Here is a tiny trained network, its code and every weight. The questions are about switching its units off for an input and a class, where a switched-off unit gives its printed mean instead of its output.

import numpy as np


def w(rows, s, z=0):
    codes = np.array(rows[::2]) - 128.0
    scale = np.full(codes.shape[1], s)
    scale[-1] = z or s
    return codes * scale


def norm(h):
    return h / np.sqrt((h * h).mean(-1, keepdims=True) + 1e-5)


def f(y):
    return y / 2 * (1 + np.tanh(0.7978845608 * (y + 0.044715 * y**3)))


def log_softmax(a):
    a = a - a.max(-1, keepdims=True)
    return a - np.log(np.exp(a).sum(-1, keepdims=True))


def net(x, mask):
    res = np.array(x, float).reshape(1, 4) / 4 @ E
    u = 0
    for l in range(4):
        y = f(norm(res) @ A[l][:, :-1].T + A[l][:, -1])
        res = res + np.where(mask[u : u + 12], y, B[l][:, -1]) @ B[l][:, :-1]
        u += 12
    return log_softmax(norm(res)[-1] @ U[:, :-1].T + U[:, -1])


A, B = {}, {}
E = w([
[56,240,60,181],'x0',
[95,40,110,200],'x1',
[254,150,72,170],'x2',
[153,146,206,201],'x3',
],0.00083)
A[0] = w([
[108,122,185,160,122],'L0N0',
[113,209,152,102,71],'L0N1',
[103,127,185,135,9],'L0N2',
[110,215,157,154,104],'L0N3',
[131,47,99,84,226],'L0N4',
[6,171,143,99,150],'L0N5',
[117,128,144,160,80],'L0N6',
[187,181,182,124,209],'L0N7',
[113,200,243,125,45],'L0N8',
[21,129,194,8,229],'L0N9',
[147,224,100,127,245],'L0N10',
[96,155,150,142,17],'L0N11',
],0.0016,0.0015)
B[0] = w([
[142,150,170,186,127],'L0N0',
[81,136,197,166,89],'L0N1',
[77,178,233,117,44],'L0N2',
[132,92,172,162,118],'L0N3',
[121,108,11,147,232],'L0N4',
[160,141,87,139,165],'L0N5',
[127,149,137,109,91],'L0N6',
[138,82,87,184,211],'L0N7',
[117,138,241,178,77],'L0N8',
[207,79,28,134,250],'L0N9',
[132,35,26,191,255],'L0N10',
[97,132,252,95,48],'L0N11',
],0.0014,0.00088)
A[1] = w([
[83,106,93,198,100],'L1N0',
[21,111,158,59,105],'L1N1',
[170,253,173,17,108],'L1N2',
[143,51,133,113,115],'L1N3',
[84,183,153,154,93],'L1N4',
[127,138,139,122,198],'L1N5',
[14,111,183,73,113],'L1N6',
[178,254,179,28,1],'L1N7',
[40,114,197,90,81],'L1N8',
[182,126,72,154,65],'L1N9',
[166,89,182,109,26],'L1N10',
[197,169,92,84,251],'L1N11',
],0.0037,0.00086)
B[1] = w([
[56,110,150,96,203],'L1N0',
[181,104,76,164,116],'L1N1',
[58,53,127,175,106],'L1N2',
[81,127,164,81,185],'L1N3',
[138,187,113,109,102],'L1N4',
[132,138,116,111,140],'L1N5',
[253,111,78,206,110],'L1N6',
[57,53,161,176,78],'L1N7',
[222,114,89,176,86],'L1N8',
[164,82,119,180,209],'L1N9',
[120,157,167,93,104],'L1N10',
[123,76,86,137,246],'L1N11',
],0.0033,0.0011)
A[2] = w([
[216,125,50,124,129],'L2N0',
[21,25,130,155,156],'L2N1',
[215,51,111,183,118],'L2N2',
[172,183,255,216,97],'L2N3',
[84,74,126,168,73],'L2N4',
[52,89,109,140,49],'L2N5',
[151,158,247,215,2],'L2N6',
[144,106,192,87,129],'L2N7',
[60,51,143,138,111],'L2N8',
[99,58,125,207,128],'L2N9',
[166,170,220,204,103],'L2N10',
[83,139,220,144,31],'L2N11',
],0.0033,0.0013)
B[2] = w([
[123,67,116,207,238],'L2N0',
[179,243,62,69,251],'L2N1',
[134,188,143,211,230],'L2N2',
[114,74,5,61,122],'L2N3',
[177,172,111,111,139],'L2N4',
[175,131,100,88,139],'L2N5',
[129,78,70,87,81],'L2N6',
[116,155,134,131,121],'L2N7',
[144,238,90,68,172],'L2N8',
[205,187,97,119,192],'L2N9',
[103,117,61,72,104],'L2N10',
[187,94,70,167,57],'L2N11',
],0.0033,0.0011)
A[3] = w([
[62,87,51,132,188],'L3N0',
[70,23,18,52,4],'L3N1',
[28,203,117,171,173],'L3N2',
[207,173,122,102,166],'L3N3',
[167,103,159,94,184],'L3N4',
[130,104,117,146,133],'L3N5',
[33,169,107,196,203],'L3N6',
[221,79,206,68,230],'L3N7',
[168,166,106,104,28],'L3N8',
[190,80,254,69,134],'L3N9',
[122,97,75,114,52],'L3N10',
[174,125,172,65,220],'L3N11',
],0.0039,0.0012)
B[3] = w([
[147,98,182,91,253],'L3N0',
[252,73,146,83,214],'L3N1',
[55,103,147,94,236],'L3N2',
[85,144,90,137,229],'L3N3',
[82,138,157,126,152],'L3N4',
[138,151,154,134,142],'L3N5',
[81,79,179,108,253],'L3N6',
[51,107,131,123,225],'L3N7',
[119,143,86,114,139],'L3N8',
[57,91,134,95,163],'L3N9',
[152,131,135,90,144],'L3N10',
[77,143,142,125,184],'L3N11',
],0.0035,0.0012)
U = w([
[24,96,160,104,172],'0',
[216,80,107,69,164],'1',
[162,119,137,251,164],'2',
[127,205,67,101,167],'3',
[131,172,152,103,84],'4',
[151,157,167,128,27],'5',
[152,161,181,127,2],'6',
],0.012,0.0067)

Each question gives the input, the list of numbers given to net, and the class t.
The units are the neurons (one row each of A and B). Each row of codes is followed by its name. A weight is (code - 128) times the scale printed after its matrix; where a second scale follows, it is the last column's (A, B and U).
mask holds one flag per neuron, layer by layer. A switched-off neuron (its flag False) gives its mean, the last column of its row in B, instead of its output. The means were averaged over made-up inputs and are rounded, as every weight is.
A unit's drop is (log p(t) with every unit on - log p(t) with that unit switched off) / (log p(t) with every unit on - log p(t) with every unit switched off).
The circuit of an input: a set's keep is (log p(t) with only the set's units on - log p(t) with every unit switched off) / (log p(t) with every unit on - log p(t) with every unit switched off). Starting from the 12 units with the biggest drops (on a tie, the unit counted first), units are removed one at a time, each time the one whose removal leaves the highest keep (on an exact tie, the one counted first), for as long as the keep stays at least 0.8.
units of the circuit, in order: the units of the circuit, biggest drop first
most important unit: the unit with the biggest drop
top k neurons: the k neurons with the biggest drops, biggest first
k most important neurons of layer l: the k neurons of layer l with the biggest drops, biggest first
drop of u: that unit's drop, to one decimal
input [-7,5,2,-7], class 0: top 4 neurons : (L2N3 L2N10 L3N7 L2N6)
input [-5,0,-6,2], class 2: most important unit : L1N6
input [-7,-5,8,-3], class 2: units of the circuit, in order : (L2N2 L2N0 L1N9 L1N2)
input [7,3,8,-8], class 1: top 3 neurons : (L1N6 L2N2 L1N8)
input [5,6,-7,-6], class 2: top 4 neurons : (L1N6 L1N1 L1N8 L2N3)
input [5,-3,5,-8], class 1: top 2 neurons : (L1N6 L1N11)
input [-4,-6,7,-6], class 2: 3 most important neurons of layer 2 : (L2N3 L2N2 L2N10)
input [-5,-7,0,2], class 3: top 3 neurons : (L2N1 L1N2 L1N7)
input [6,1,3,-5], class 0: 4 most important neurons of layer 2 : (L2N3 L2N6 L2N10 L2N11)
input [8,6,4,-7], class 0: 2 most important neurons of layer 2 : (L2N3 L2N6)
input [-7,8,4,1], class 3: 3 most important neurons of layer 2 : (L2N1 L2N8 L2N2)
input [-4,2,-1,8], class 1: top 2 neurons : (L2N3 L3N1)
input [1,0,4,-1], class 2: top 3 neurons : (L1N9 L1N2 L1N7)
input [1,-6,-7,5], class 2: units of the circuit, in order : (L1N6)
input [4,-1,-2,6], class 1: top 2 neurons : (L2N3 L3N1)
input [-1,-3,-7,7], class 1: top 2 neurons : (L2N3 L2N10)
input [-5,6,1,3], class 3: top 2 neurons : (L2N1 L2N8)
input [5,8,0,1], class 3: top 2 neurons : (L2N1 L1N0)
input [3,4,3,4], class 1: 2 most important neurons of layer 2 : (L2N2 L2N3)
input [-4,-7,5,-4], class 3: 2 most important neurons of layer 2 : (L2N3 L2N1)
input [-2,-1,6,8], class 1: most important neuron of layer 0 : (L0N9)
input [6,-5,5,-1], class 0: 2 most important neurons of layer 1 : (L1N6 L1N8)
input [-3,8,6,-2], class 3: 2 most important neurons of layer 0 : (L0N9 L0N5)
input [7,1,6,-1], class 0: 2 most important neurons of layer 1 : (L1N6 L1N8)
input [-6,4,3,-4], class 0: 2 most important neurons of layer 1 : (L1N2 L1N7)
input [-8,0,5,-7], class 0: drop of L2N3 : 0.5
input [-7,6,3,3], class 0: most important unit : L1N2
